Below are the code and all the weights of a small trained network. Each question names an input and a target symbol and asks about switching units off, where a switched-off unit gives its printed mean instead of its output.

import numpy as np


def w(rows, s, z=0):
    codes = np.array(rows[::2]) - 128.0
    scale = np.full(codes.shape[1], s)
    scale[-1] = z or s
    return codes * scale


def f(y):
    return y / 2 * (1 + np.tanh(0.7978845608 * (y + 0.044715 * y**3)))


def softmax(a):
    e = np.exp(a - a.max(-1, keepdims=True))
    return e / e.sum(-1, keepdims=True)


def log_softmax(a):
    a = a - a.max(-1, keepdims=True)
    return a - np.log(np.exp(a).sum(-1, keepdims=True))


def net(x, mask):
    ids = ['ΘΣβεζητψω'.index(c) for c in x.split()]
    T = len(ids)
    res = E[ids] + P[:T]
    u = 0
    for l in range(2):
        r = res
        for j in range(2):
            rows = slice(3 * j, 3 * j + 3)
            q, k, v = (r @ M[l][rows].T for M in (Q, K, V))
            z = softmax(np.where(np.tri(T) > 0, q @ k.T / 3**0.5, -1e9)) @ v
            o = O[l][rows]
            res = res + np.where(mask[u + j], z, o[:, -1]) @ o[:, :-1]
        u += 2
        y = f(res @ A[l][:, :-1].T + A[l][:, -1])
        res = res + np.where(mask[u : u + 12], y, B[l][:, -1]) @ B[l][:, :-1]
        u += 12
    return log_softmax(res[-1] @ U[:, :-1].T + U[:, -1])


Q, K, V, O, A, B = {}, {}, {}, {}, {}, {}
E = w([
[60,240,115,223,179,182,194,69],'Θ',
[138,74,184,209,112,91,99,220],'Σ',
[205,141,6,98,203,104,247,221],'β',
[132,187,159,18,80,90,124,75],'ε',
[200,119,22,213,180,130,26,189],'ζ',
[143,91,145,131,106,73,233,252],'η',
[15,85,98,207,118,92,172,100],'τ',
[179,51,33,119,18,185,133,34],'ψ',
[130,170,175,158,73,253,211,129],'ω',
],0.0058)
P = w([
[47,200,49,119,35,134,71,227],'0',
[107,183,3,152,67,127,123,169],'1',
[137,145,42,174,98,134,129,164],'2',
[161,121,65,176,137,136,144,140],'3',
[176,96,84,183,166,138,157,124],'4',
[199,80,119,190,192,137,168,99],'5',
[216,56,142,199,218,135,189,77],'6',
[227,41,178,203,223,143,201,83],'7',
],0.0043)
Q[0] = w([
[216,34,78,170,199,103,232,193],'L0H0',
[207,84,62,179,232,92,82,162],'L0H0',
[247,30,64,194,243,86,189,199],'L0H0',
[34,193,181,1,125,104,58,123],'L0H1',
[73,180,131,36,105,147,113,99],'L0H1',
[75,174,165,55,161,72,76,145],'L0H1',
],0.0062)
K[0] = w([
[241,14,221,172,226,115,103,45],'L0H0',
[152,71,232,105,180,65,172,105],'L0H0',
[214,32,221,140,217,85,134,67],'L0H0',
[27,211,138,152,129,54,114,224],'L0H1',
[67,161,161,168,97,84,85,161],'L0H1',
[14,253,164,154,197,42,174,245],'L0H1',
],0.0055)
V[0] = w([
[164,85,135,220,192,213,41,119],'L0H0',
[145,66,207,90,117,3,230,174],'L0H0',
[95,233,13,92,45,213,132,130],'L0H0',
[65,242,178,32,194,33,142,153],'L0H1',
[22,235,188,108,136,53,119,231],'L0H1',
[190,7,123,59,166,33,145,41],'L0H1',
],0.004)
O[0] = w([
[147,88,159,178,94,228,154,173,158],'L0H0',
[125,90,145,82,253,44,98,198,62],'L0H0',
[154,217,85,159,64,88,132,71,230],'L0H0',
[84,206,207,65,114,83,100,115,2],'L0H1',
[71,213,161,98,131,104,98,181,61],'L0H1',
[120,33,135,109,143,96,122,59,50],'L0H1',
],0.0051,0.0025)
A[0] = w([
[165,75,111,151,126,164,195,77,248],'L0N0',
[102,181,135,174,180,186,178,53,200],'L0N1',
[153,145,97,140,172,72,63,191,218],'L0N2',
[94,186,127,177,194,176,164,56,199],'L0N3',
[143,130,84,109,37,119,64,73,216],'L0N4',
[182,122,108,168,162,209,186,156,226],'L0N5',
[72,135,103,184,172,92,181,62,192],'L0N6',
[131,171,128,163,125,202,224,103,209],'L0N7',
[228,102,38,218,200,106,85,185,253],'L0N8',
[105,176,92,171,73,109,93,156,236],'L0N9',
[240,132,37,118,255,82,201,215,250],'L0N10',
[200,107,80,206,185,93,78,245,249],'L0N11',
],0.0064,0.0034)
B[0] = w([
[145,90,91,161,147,175,240,66,209],'L0N0',
[127,248,172,177,158,166,174,46,167],'L0N1',
[144,126,36,122,193,79,16,202,156],'L0N2',
[132,254,165,187,171,154,155,46,163],'L0N3',
[152,108,53,50,50,102,13,23,164],'L0N4',
[171,155,67,168,166,205,208,153,218],'L0N5',
[75,161,132,201,175,84,193,43,159],'L0N6',
[114,232,156,138,123,196,243,94,192],'L0N7',
[177,111,2,204,188,138,83,165,254],'L0N8',
[96,177,65,140,87,95,55,144,181],'L0N9',
[191,137,25,122,199,119,196,194,230],'L0N10',
[145,102,21,196,175,136,70,241,220],'L0N11',
],0.0045,0.0092)
Q[1] = w([
[68,124,189,53,71,52,78,83],'L1H0',
[144,104,92,135,143,86,93,160],'L1H0',
[141,2,123,97,144,64,28,167],'L1H0',
[160,106,75,211,199,157,206,200],'L1H1',
[119,205,128,53,110,96,197,102],'L1H1',
[102,89,197,70,98,95,123,124],'L1H1',
],0.0065)
K[1] = w([
[68,238,113,95,86,4,115,165],'L1H0',
[137,100,236,57,154,174,219,137],'L1H0',
[126,131,178,35,167,61,201,208],'L1H0',
[151,75,163,220,188,127,125,97],'L1H1',
[95,142,124,126,14,182,9,114],'L1H1',
[147,203,71,97,108,151,88,174],'L1H1',
],0.0036)
V[1] = w([
[152,45,64,89,84,74,34,101],'L1H0',
[93,150,170,80,65,122,210,93],'L1H0',
[131,156,118,194,230,129,63,255],'L1H0',
[88,74,161,88,74,64,118,178],'L1H1',
[227,118,75,101,208,148,182,188],'L1H1',
[113,151,137,170,200,123,243,65],'L1H1',
],0.0051)
O[1] = w([
[121,2,114,84,128,156,144,47,134],'L1H0',
[171,134,119,182,153,108,125,130,20],'L1H0',
[87,158,137,70,121,148,115,189,228],'L1H0',
[144,91,130,127,202,128,126,172,2],'L1H1',
[178,132,149,65,84,91,87,125,251],'L1H1',
[45,169,95,123,96,89,81,78,192],'L1H1',
],0.0068,0.012)
A[1] = w([
[118,143,114,130,89,64,105,137,250],'L1N0',
[127,153,103,125,147,27,74,128,245],'L1N1',
[87,141,141,93,73,183,143,72,147],'L1N2',
[61,116,93,148,116,141,134,147,238],'L1N3',
[117,180,164,173,138,139,139,94,95],'L1N4',
[120,165,113,183,254,81,97,170,128],'L1N5',
[220,87,99,160,122,134,138,132,138],'L1N6',
[159,86,115,106,183,195,149,176,177],'L1N7',
[130,101,111,105,241,85,97,156,161],'L1N8',
[192,136,122,60,85,50,75,135,231],'L1N9',
[170,107,108,156,114,173,148,137,176],'L1N10',
[105,176,161,138,119,142,117,87,58],'L1N11',
],0.0076,0.0016)
B[1] = w([
[116,158,128,137,79,75,101,89,191],'L1N0',
[118,94,161,119,157,25,54,17,199],'L1N1',
[119,91,213,93,219,133,86,56,253],'L1N2',
[38,128,95,115,129,140,168,112,218],'L1N3',
[215,74,176,106,106,163,143,148,192],'L1N4',
[68,171,178,173,254,52,116,129,198],'L1N5',
[162,116,241,180,204,146,172,103,238],'L1N6',
[131,78,190,77,166,226,222,196,195],'L1N7',
[70,9,183,48,238,108,104,86,166],'L1N8',
[226,103,204,62,80,90,62,75,226],'L1N9',
[142,114,160,182,152,169,203,140,218],'L1N10',
[194,85,203,110,165,167,146,137,186],'L1N11',
],0.005,0.0067)
U = w([
[149,180,172,189,166,83,105,128,38],'Θ',
[149,110,131,128,152,114,110,124,81],'Σ',
[125,86,176,98,193,92,110,114,95],'β',
[176,136,136,73,53,65,40,71,173],'ε',
[97,114,172,73,179,206,165,145,160],'ζ',
[65,104,89,152,191,144,162,154,2],'η',
[14,137,51,165,64,76,132,106,229],'τ',
[204,70,131,181,128,142,175,82,158],'ψ',
[189,172,103,135,2,192,183,216,163],'ω',
],0.006,0.0015)

Each question gives the input, a string of symbols that net reads in full, and the target symbol t.
The units are the heads (3 rows each of Q, K, V and O) and the neurons (one row each of A and B). Each row of codes is followed by its name. A weight is (code - 128) times the scale printed after its matrix; where a second scale follows, it is the last column's (O, A, B and U).
mask holds one flag per unit, layer by layer, with each layer's heads first. A switched-off unit (its flag False) gives its mean, the last column of its rows in O or B, instead of its output. The means were averaged over made-up inputs and are rounded, as every weight is.
A unit's drop is (log p(t) with every unit on - log p(t) with that unit switched off) / (log p(t) with every unit on - log p(t) with every unit switched off).
unit that matters most: the unit with the biggest drop
k most important neurons: the k neurons with the biggest drops, biggest first
top k neurons in layer l: the k neurons of layer l with the biggest drops, biggest first
which heads matter: for each layer, one digit per head in row order, 1 if its drop is at least 0.15 and else 0, layers parted by /
input ω η Θ ζ, target τ: top 2 neurons in layer 0 => [L0N6 L0N3]
input Θ ψ ζ Σ, target ω: 3 most important neurons => [L1N2 L1N5 L1N1]
input ψ ψ ζ Θ β β β, target ε: which heads matter => 10 / 11
input ψ τ ζ η ω Θ η, target τ: which heads matter => 00 / 01
input ψ ω β Θ η ζ β Σ, target ε: which heads matter => 00 / 01
input ε η Θ ε ζ β, target ω: 2 most important neurons => [L1N2 L0N5]
input ε β η ζ, target β: most important neuron => [L1N8]
input ε Θ τ ω η Σ Σ, target ζ: which heads matter => 10 / 11
input Θ ζ ω ζ ψ ζ, target ψ: which heads matter => 01 / 11
input τ τ η β ω, target ω: which heads matter => 00 / 10
input ζ ζ β ψ ψ β, target ψ: which heads matter => 01 / 11
input ε ζ ζ τ ψ β Θ, target ψ: which heads matter => 01 / 10
input ζ ζ Σ ω ω ω, target ζ: 3 most important neurons => [L0N8 L1N2 L0N11]
input ζ Σ β Σ Θ Σ ζ Σ, target ω: which heads matter => 00 / 11
input ψ ω β, target Θ: which heads matter => 10 / 10
input ζ Θ τ ζ ω Σ, target Θ: which heads matter => 00 / 10
input β ω ω β Σ ψ, target ψ: unit that matters most => L0H1
input Σ Θ τ ζ, target η: 2 most important neurons => [L0N11 L0N8]
input ε τ ψ ζ η, target ω: which heads matter => 00 / 00
input ζ ψ ε ω, target ψ: most important neuron => [L0N4]
input ψ η ψ β ψ ω β, target Θ: which heads matter => 10 / 11
input Θ Θ ω β β β, target ε: 2 most important neurons => [L1N9 L0N10]
input τ ζ η τ Θ ζ ζ η, target ω: which heads matter => 00 / 11
input ω Θ Σ, target τ: which heads matter => 00 / 01
input Θ τ ζ β Θ β β η, target ε: 2 most important neurons => [L1N9 L0N10]
input Σ Θ τ β, target η: 2 most important neurons => [L0N10 L1N5]
input ζ η β ω ζ ε Θ β, target τ: unit that matters most => L1H1
input β ε ω ζ Σ Σ ζ, target ζ: 3 most important neurons => [L1N7 L1N8 L0N11]
input τ τ Θ, target Θ: 2 most important neurons => [L1N5 L0N3]
input ε τ η ω ζ ζ ω, target ζ: 3 most important neurons => [L1N2 L0N8 L0N11]
